[ 4.34  3.15  0.07 -5.33 -0.80  3.40] value 4.34, 3.40

[-2.95 -4.43 -0.75  3.58 -4.21  6.10] value 6.10, 3.58

[-0.83 -5.40  2.51  1.84  1.39] value 2.51, 1.84

[ 0.09  2.21  0.93  4.80 -1.25 -4.10] value 4.80, 2.21

[ 5.96  0.17  0.00  0.20 -0.47] value 5.96, 0.20

[-5.65 -0.76  2.32  1.24  2.77] value 2.77, 2.32

[[ 0.15  3.20 -0.29  0.04 -0.02  0.21]
 [-0.02  5.38  0.28 -0.14  0.07 -0.24]
 [ 0.18 -1.24  0.17 -0.20 -0.19  0.02]] value 5.38, 3.20

[[ 2.44  5.30 -5.61  3.26 -1.31]
 [-4.96  3.67 -1.86  3.70 -5.06]
 [ 3.20  0.40  3.00 -2.44  0.46]] value 5.30, 3.70

[-0.73  2.96 -3.02  2.05  0.01 -5.55 -1.37] value 2.96, 2.05

[ 2.14  3.54  2.78  5.72 -2.48 -1.24] value 5.72, 3.54
---
[[1.10 1.16 0.64 2.58]
 [0.78 1.46 1.63 4.72]
 [0.28 1.32 2.17 5.51]]: 2.17

[[ 1.02  0.12  0.15  1.01  0.00 -1.16]
 [-4.74 -1.73 -0.22 -5.22  2.56  0.00]
 [ 0.83  0.00  0.32  0.90  0.00 -0.61]]: 0.32

[[-3.96  0.44 -1.30 -1.94 -0.30 -1.85  1.98]
 [-3.96  6.55  0.38 -2.14 -0.54  2.33  3.74]
 [-2.09 -2.18  1.55 -1.05  0.33 -3.00  2.15]]: 1.55

[[ 6.44  2.23  2.70 -1.55 -2.31 -0.22 -0.64]
 [-2.03 -1.44 -1.15 -0.80  3.78  1.44  2.91]
 [-0.57 -1.20  1.00 -1.86  0.06  4.39  4.54]]: 1.00

[[ 1.21  2.13 -1.92 -1.56  1.32 -1.77  5.87]
 [ 2.20  1.37 -0.55  1.51 -0.58 -0.88  6.08]
 [-2.77  4.12  1.43 -1.15 -0.97  3.25  0.88]]: 1.43

[[ 0.65  0.64  2.81  0.32 -1.25  1.50  1.41]
 [ 0.31  0.10 -1.09 -0.47  0.17 -0.22 -1.34]
 [ 0.64  1.44 -5.37 -1.19 -3.69 -4.10 -5.32]]: -5.37

[[ 3.42  0.39  0.61  0.11 -0.69 -0.99 -2.43]
 [ 4.63 -0.81  4.46  4.66  0.08  1.87 -1.93]
 [ 3.91 -0.94  4.58  4.94  0.36  2.43 -1.36]]: 4.58

[[ 0.23 -0.11 -2.36  0.76 -0.56]
 [-1.19  1.63  3.51  0.06  4.89]
 [-0.68  0.19  1.10 -0.65  1.48]]: 1.10
---
Input: 235  654  898  309  336  131  628
Output: 235
Input: 3  8  3  1  3  7
Output: 3
Input: -946  -193  -228   332   673
Output: -946
Input:  17   43  -10    7   31  -26   13
Output: 17
Input: 7  7  2  5  3  7  8
Output: 7
Input: 114  149  898  860   61  772
Output: 114
Input:  1  81  30  55
Output: 1
Input: 2  7  7  8
Output: 2
---
(-0.45, -1.45, 1.41, -0.78, 0.46, -0.73, -0.04) => 1.41
(-141.2, 12.0, -146.5, -162.2, -12.2, 150.5, -131.9) => -146.5
(-12.8, -26.3, -4.5, -131.9, 93.3, 171.8, 2.3) => -4.5
(0.068, 0.162, 0.203, 0.050, 0.097, -0.128, 0.017) => 0.203
(-2.00, -16.21, 2.84, -3.67, 7.22, 13.09, 4.41) => 2.84
(0.9, 1.8, -1.7, 1.5, 0.2, -1.3, -1.8) => -1.7
